Below are the code and all the weights of a small trained network. Each question names an input and a class and asks about switching units off, where a switched-off unit gives its printed mean instead of its output.

import numpy as np


def w(rows, s, z=0):
    codes = np.array(rows[::2]) - 128.0
    scale = np.full(codes.shape[1], s)
    scale[-1] = z or s
    return codes * scale


def norm(h):
    return h / np.sqrt((h * h).mean(-1, keepdims=True) + 1e-5)


def f(y):
    return y / 2 * (1 + np.tanh(0.7978845608 * (y + 0.044715 * y**3)))


def log_softmax(a):
    a = a - a.max(-1, keepdims=True)
    return a - np.log(np.exp(a).sum(-1, keepdims=True))


def net(x, mask):
    res = np.array(x, float).reshape(1, 4) / 4 @ E
    u = 0
    for l in range(2):
        y = f(norm(res) @ A[l][:, :-1].T + A[l][:, -1])
        res = res + np.where(mask[u : u + 3], y, B[l][:, -1]) @ B[l][:, :-1]
        u += 3
    return log_softmax(norm(res)[-1] @ U[:, :-1].T + U[:, -1])


A, B = {}, {}
E = w([
[199,181,108],'x0',
[167,122,53],'x1',
[137,79,21],'x2',
[3,53,197],'x3',
],0.0013)
A[0] = w([
[120,6,6,51],'0.n1',
[108,164,212,121],'0.n2',
[94,53,173,250],'0.n3',
],0.0024,0.0012)
B[0] = w([
[63,186,5,154],'0.n1',
[83,39,102,164],'0.n2',
[67,199,179,254],'0.n3',
],0.002,0.0009)
A[1] = w([
[252,97,55,4],'1.n1',
[71,29,133,110],'1.n2',
[253,211,132,37],'1.n3',
],0.0053,0.002)
B[1] = w([
[92,124,198,209],'1.n1',
[199,160,151,205],'1.n2',
[254,171,120,255],'1.n3',
],0.0058,0.0015)
U = w([
[60,101,16,2],'0',
[39,105,247,133],'1',
[245,171,123,234],'2',
],0.011,0.00094)

Each question gives the input, the list of numbers given to net, and the class t.
The units are the neurons (one row each of A and B). Each row of codes is followed by its name. A weight is (code - 128) times the scale printed after its matrix; where a second scale follows, it is the last column's (A, B and U).
mask holds one flag per neuron, layer by layer. A switched-off neuron (its flag False) gives its mean, the last column of its row in B, instead of its output. The means were averaged over made-up inputs and are rounded, as every weight is.
A unit's drop is (log p(t) with every unit on - log p(t) with that unit switched off) / (log p(t) with every unit on - log p(t) with every unit switched off).
The circuit of an input: a set's keep is (log p(t) with only the set's units on - log p(t) with every unit switched off) / (log p(t) with every unit on - log p(t) with every unit switched off). Starting from all 6 units, units are removed one at a time, each time the one whose removal leaves the highest keep (on an exact tie, the one counted first), for as long as the keep stays at least 0.8.
circuit, biggest first: the units of the circuit, biggest drop first
top k neurons: the k neurons with the biggest drops, biggest first
drop when u is switched off: that unit's drop, to one decimal
input [-6,5,3,-4], class 0: circuit, biggest first	(1.n3 0.n1)
input [0,8,1,1], class 0: circuit, biggest first	(1.n3)
input [1,-3,6,-1], class 0: top 2 neurons	(0.n1 1.n3)
input [4,1,2,2], class 0: top 2 neurons	(0.n1 1.n2)
input [2,6,-2,3], class 0: top 2 neurons	(1.n3 1.n1)
input [2,4,8,-2], class 0: top 2 neurons	(1.n2 0.n1)
input [2,1,5,-1], class 0: top 4 neurons	(0.n1 1.n2 1.n3 1.n1)
input [-3,8,-6,1], class 1: top 2 neurons	(1.n3 0.n3)
input [-6,3,1,-1], class 0: top 3 neurons	(0.n1 1.n3 1.n1)
input [-8,-8,1,-7], class 1: top 2 neurons	(1.n3 0.n2)
input [-5,-5,5,-6], class 0: drop when 0.n3 is switched off	-0.1
input [-1,8,1,2], class 0: drop when 0.n1 is switched off	0.4
input [7,2,-3,5], class 1: drop when 1.n3 is switched off	2.0
